Below are the code and all the weights of a small trained network. Each question names an input and a target symbol and asks about switching units off, where a switched-off unit gives its printed mean instead of its output.

import numpy as np


def w(rows, s, z=0):
    codes = np.array(rows[::2]) - 128.0
    scale = np.full(codes.shape[1], s)
    scale[-1] = z or s
    return codes * scale


def f(y):
    return y / 2 * (1 + np.tanh(0.7978845608 * (y + 0.044715 * y**3)))


def softmax(a):
    e = np.exp(a - a.max(-1, keepdims=True))
    return e / e.sum(-1, keepdims=True)


def log_softmax(a):
    a = a - a.max(-1, keepdims=True)
    return a - np.log(np.exp(a).sum(-1, keepdims=True))


def net(x, mask):
    ids = ['βγδεθφψω'.index(c) for c in x.split()]
    T = len(ids)
    res = E[ids] + P[:T]
    u = 0
    for l in range(2):
        q, k, v = (res @ M[l].T for M in (Q, K, V))
        z = softmax(np.where(np.tri(T) > 0, q @ k.T / 3**0.5, -1e9)) @ v
        res = res + np.where(mask[u], z, O[l][:, -1]) @ O[l][:, :-1]
        u += 1
        y = f(res @ A[l][:, :-1].T + A[l][:, -1])
        res = res + np.where(mask[u : u + 8], y, B[l][:, -1]) @ B[l][:, :-1]
        u += 8
    return log_softmax(res[-1] @ U[:, :-1].T + U[:, -1])


Q, K, V, O, A, B = {}, {}, {}, {}, {}, {}
E = w([
[66,124,48,66,126,110],'β',
[74,67,77,134,118,136],'γ',
[67,208,83,111,159,124],'δ',
[163,215,130,27,154,77],'ε',
[175,99,146,101,131,141],'θ',
[80,107,177,112,222,128],'φ',
[214,154,48,136,196,214],'ψ',
[146,5,119,175,168,186],'ω',
],0.013)
P = w([
[41,158,28,214,39,82],'0',
[34,129,146,42,142,218],'1',
[142,183,70,238,58,94],'2',
[120,95,123,16,163,142],'3',
[198,182,75,233,111,54],'4',
[188,52,120,2,191,98],'5',
[231,191,57,214,159,14],'6',
],0.0087)
Q[0] = w([
[181,250,5,236,146,2],'0.h0',
[183,140,18,231,141,72],'0.h0',
[236,163,189,155,50,195],'0.h0',
],0.0074)
K[0] = w([
[226,75,148,178,245,88],'0.h0',
[211,93,155,150,154,87],'0.h0',
[69,66,140,165,87,194],'0.h0',
],0.011)
V[0] = w([
[86,95,106,188,184,191],'0.h0',
[62,237,76,100,253,43],'0.h0',
[21,89,236,152,124,22],'0.h0',
],0.0077)
O[0] = w([
[52,177,155,109,207,138,117],'0.h0',
[99,158,217,147,75,182,255],'0.h0',
[213,140,79,103,122,254,80],'0.h0',
],0.0097,0.009)
A[0] = w([
[142,123,149,66,135,141,12],'0.n0',
[95,105,152,98,175,163,194],'0.n1',
[144,111,112,85,134,170,4],'0.n2',
[90,115,84,114,58,93,135],'0.n3',
[107,155,132,169,58,118,118],'0.n4',
[120,123,101,110,215,116,99],'0.n5',
[251,159,114,85,142,180,17],'0.n6',
[114,93,150,215,60,135,68],'0.n7',
],0.011,0.004)
B[0] = w([
[124,147,61,97,127,55,145],'0.n0',
[173,85,177,115,103,160,235],'0.n1',
[127,169,101,201,151,8,116],'0.n2',
[163,95,154,154,106,121,246],'0.n3',
[157,162,167,172,104,177,252],'0.n4',
[137,109,176,139,104,178,155],'0.n5',
[72,113,189,162,72,177,131],'0.n6',
[174,203,174,77,116,100,179],'0.n7',
],0.012,0.0046)
Q[1] = w([
[229,174,165,124,208,147],'1.h0',
[140,171,149,154,26,80],'1.h0',
[91,254,124,6,119,86],'1.h0',
],0.0068)
K[1] = w([
[159,162,92,105,254,123],'1.h0',
[182,128,139,184,203,76],'1.h0',
[182,195,205,58,125,69],'1.h0',
],0.0071)
V[1] = w([
[118,90,245,118,173,176],'1.h0',
[207,181,163,135,250,118],'1.h0',
[138,178,91,255,162,206],'1.h0',
],0.0059)
O[1] = w([
[86,63,183,90,174,208,253],'1.h0',
[232,95,254,139,195,167,81],'1.h0',
[127,197,154,93,168,49,160],'1.h0',
],0.011,0.005)
A[1] = w([
[210,214,133,90,90,115,103],'1.n0',
[136,161,90,93,254,165,220],'1.n1',
[194,158,54,161,178,184,2],'1.n2',
[106,92,89,147,217,109,164],'1.n3',
[3,97,142,132,159,112,67],'1.n4',
[146,112,187,156,184,180,65],'1.n5',
[92,91,165,70,182,172,63],'1.n6',
[192,110,37,146,99,41,121],'1.n7',
],0.0079,0.0061)
B[1] = w([
[118,139,98,56,91,133,219],'1.n0',
[135,87,176,67,37,147,177],'1.n1',
[123,147,178,115,117,2,117],'1.n2',
[136,180,134,44,65,63,142],'1.n3',
[226,127,177,102,148,104,195],'1.n4',
[60,117,55,110,85,66,203],'1.n5',
[162,182,64,204,132,105,255],'1.n6',
[183,186,97,116,247,176,136],'1.n7',
],0.0091,0.0061)
U = w([
[124,94,188,184,153,255,253],'β',
[65,82,114,4,129,67,174],'γ',
[190,143,143,147,60,133,3],'δ',
[186,168,85,137,160,137,148],'ε',
[105,135,174,172,143,90,107],'θ',
[102,151,81,164,129,119,122],'φ',
[88,181,135,123,145,130,47],'ψ',
[70,138,77,166,62,94,58],'ω',
],0.0081,0.006)

Each question gives the input, a string of symbols that net reads in full, and the target symbol t.
The units are the heads (3 rows each of Q, K, V and O) and the neurons (one row each of A and B). Each row of codes is followed by its name. A weight is (code - 128) times the scale printed after its matrix; where a second scale follows, it is the last column's (O, A, B and U).
mask holds one flag per unit, layer by layer, with each layer's heads first. A switched-off unit (its flag False) gives its mean, the last column of its rows in O or B, instead of its output. The means were averaged over made-up inputs and are rounded, as every weight is.
A unit's drop is (log p(t) with every unit on - log p(t) with that unit switched off) / (log p(t) with every unit on - log p(t) with every unit switched off).
The circuit of an input: a set's keep is (log p(t) with only the set's units on - log p(t) with every unit switched off) / (log p(t) with every unit on - log p(t) with every unit switched off). Starting from the 12 units with the biggest drops (on a tie, the unit counted first), units are removed one at a time, each time the one whose removal leaves the highest keep (on an exact tie, the one counted first), for as long as the keep stays at least 0.8.
circuit, biggest first: the units of the circuit, biggest drop first
top k neurons: the k neurons with the biggest drops, biggest first
top k neurons in layer l: the k neurons of layer l with the biggest drops, biggest first
input δ γ ε γ β ε δ, target δ: top 2 neurons : [0.n7; 0.n4]
input ω ω β ω, target γ: top 3 neurons in layer 1 : [1.n5; 1.n3; 1.n1]
input β ψ θ θ β, target ε: circuit, biggest first : [0.h0; 1.n7; 1.h0]
input φ θ ω ε θ δ, target β: top 2 neurons : [1.n5; 1.n0]
input ω β φ ε ε, target β: circuit, biggest first : [1.h0; 1.n6]
input γ ω β, target γ: circuit, biggest first : [0.h0; 0.n4]
input ψ γ ε ψ, target γ: circuit, biggest first : [0.h0; 0.n4]
input ω β φ β ω β ε, target γ: circuit, biggest first : [0.h0; 1.n1]
input γ ε β δ ε, target δ: top 2 neurons : [1.n0; 0.n7]
input ω ψ θ, target γ: top 2 neurons in layer 1 : [1.n3; 1.n1]
input θ ε γ, target ε: top 2 neurons in layer 0 : [0.n1; 0.n5]
input ε φ β θ δ, target ε: top neuron in layer 1 : [1.n7]
input ε φ β, target β: top 2 neurons in layer 1 : [1.n5; 1.n6]
input ψ φ β δ, target β: circuit, biggest first : [0.n1; 1.h0]
input β β ψ γ φ ω γ, target γ: top 2 neurons : [1.n3; 0.n4]
input ε β δ φ ε, target β: top 2 neurons in layer 0 : [0.n6; 0.n0]
input ω θ ε, target γ: top 2 neurons : [1.n6; 1.n1]
input β β ω θ β, target γ: circuit, biggest first : [0.h0]
input γ β ψ ε β θ ε, target ε: circuit, biggest first : [0.h0; 1.n7; 1.h0; 0.n1]
input β ω ω β δ, target γ: circuit, biggest first : [0.h0; 1.n1]
input β ε γ, target δ: top 2 neurons in layer 1 : [1.n5; 1.n0]
